Here is a tiny trained network, its code and every weight. The questions are about switching its units off for an input and a class, where a switched-off unit gives its printed mean instead of its output.

import numpy as np


def w(rows, s, z=0):
    codes = np.array(rows[::2]) - 128.0
    scale = np.full(codes.shape[1], s)
    scale[-1] = z or s
    return codes * scale


def norm(h):
    return h / np.sqrt((h * h).mean(-1, keepdims=True) + 1e-5)


def f(y):
    return y / 2 * (1 + np.tanh(0.7978845608 * (y + 0.044715 * y**3)))


def log_softmax(a):
    a = a - a.max(-1, keepdims=True)
    return a - np.log(np.exp(a).sum(-1, keepdims=True))


def net(x, mask):
    res = np.array(x, float).reshape(1, 5) / 4 @ E
    u = 0
    for l in range(4):
        y = f(norm(res) @ A[l][:, :-1].T + A[l][:, -1])
        res = res + np.where(mask[u : u + 4], y, B[l][:, -1]) @ B[l][:, :-1]
        u += 4
    return log_softmax(norm(res)[-1] @ U[:, :-1].T + U[:, -1])


A, B = {}, {}
E = w([
[122,174,29,173,151],'x0',
[160,221,131,38,110],'x1',
[183,33,252,132,252],'x2',
[205,167,201,158,12],'x3',
[20,138,121,185,207],'x4',
],0.0044)
A[0] = w([
[179,143,132,177,71,251],'0.n0',
[54,123,83,64,56,92],'0.n1',
[129,166,209,108,184,103],'0.n2',
[128,157,46,230,1,131],'0.n3',
],0.0053,0.0027)
B[0] = w([
[152,215,62,254,206,225],'0.n0',
[138,94,163,8,62,160],'0.n1',
[18,224,198,108,159,156],'0.n2',
[138,68,164,135,119,252],'0.n3',
],0.0062,0.0031)
A[1] = w([
[38,253,171,249,159,248],'1.n0',
[152,63,114,111,209,1],'1.n1',
[79,94,64,149,129,128],'1.n2',
[23,99,85,44,142,41],'1.n3',
],0.0062,0.00095)
B[1] = w([
[47,52,137,115,118,253],'1.n0',
[119,81,133,192,103,156],'1.n1',
[44,86,204,107,151,157],'1.n2',
[138,149,254,39,148,173],'1.n3',
],0.0062,0.0039)
A[2] = w([
[98,2,84,116,147,130],'2.n0',
[201,121,147,148,84,253],'2.n1',
[192,158,112,66,134,114],'2.n2',
[99,101,107,128,113,89],'2.n3',
],0.0093,0.0022)
B[2] = w([
[98,139,54,204,110,253],'2.n0',
[158,198,61,138,231,228],'2.n1',
[97,102,39,149,119,177],'2.n2',
[125,81,191,254,143,141],'2.n3',
],0.0061,0.0037)
A[3] = w([
[255,76,168,138,85,251],'3.n0',
[177,120,101,117,137,154],'3.n1',
[35,146,69,150,114,222],'3.n2',
[190,70,124,142,182,106],'3.n3',
],0.0073,0.0014)
B[3] = w([
[96,184,42,2,119,164],'3.n0',
[182,156,128,123,214,144],'3.n1',
[151,20,244,218,73,253],'3.n2',
[175,132,75,187,5,162],'3.n3',
],0.0054,0.0037)
U = w([
[84,171,227,48,246,83],'0',
[254,215,43,113,155,201],'1',
[120,150,145,54,107,3],'2',
[78,57,139,214,148,225],'3',
],0.0091,0.0042)

Each question gives the input, the list of numbers given to net, and the class t.
The units are the neurons (one row each of A and B). Each row of codes is followed by its name. A weight is (code - 128) times the scale printed after its matrix; where a second scale follows, it is the last column's (A, B and U).
mask holds one flag per neuron, layer by layer. A switched-off neuron (its flag False) gives its mean, the last column of its row in B, instead of its output. The means were averaged over made-up inputs and are rounded, as every weight is.
A unit's drop is (log p(t) with every unit on - log p(t) with that unit switched off) / (log p(t) with every unit on - log p(t) with every unit switched off).
The circuit of an input: a set's keep is (log p(t) with only the set's units on - log p(t) with every unit switched off) / (log p(t) with every unit on - log p(t) with every unit switched off). Starting from the 12 units with the biggest drops (on a tie, the unit counted first), units are removed one at a time, each time the one whose removal leaves the highest keep (on an exact tie, the one counted first), for as long as the keep stays at least 0.8.
circuit, biggest first: the units of the circuit, biggest drop first
top k neurons: the k neurons with the biggest drops, biggest first
top k neurons in layer l: the k neurons of layer l with the biggest drops, biggest first
input [7,-3,1,7,-2], class 1: circuit, biggest first -> 2.n0, 3.n0
input [-8,-2,5,-3,-5], class 1: top 2 neurons -> 1.n0, 3.n3
input [-4,2,2,5,1], class 0: top 4 neurons -> 2.n0, 0.n2, 3.n2, 1.n0
input [-5,-2,-3,3,1], class 1: top 3 neurons -> 0.n2, 0.n3, 0.n1
input [-4,-1,-8,-5,-3], class 2: top 3 neurons -> 0.n1, 1.n3, 1.n0
input [-2,0,-5,-8,-3], class 0: circuit, biggest first -> 1.n3
input [-1,-3,-5,-5,1], class 0: top 2 neurons in layer 1 -> 1.n3, 1.n0
input [8,0,-8,-1,-3], class 3: top 2 neurons -> 3.n2, 1.n2
input [8,7,-2,-2,2], class 3: top 3 neurons -> 3.n2, 2.n1, 2.n2
input [-5,-8,1,6,-2], class 1: top 2 neurons in layer 3 -> 3.n0, 3.n2
input [-3,-5,8,6,-1], class 1: top 2 neurons in layer 2 -> 2.n1, 2.n3
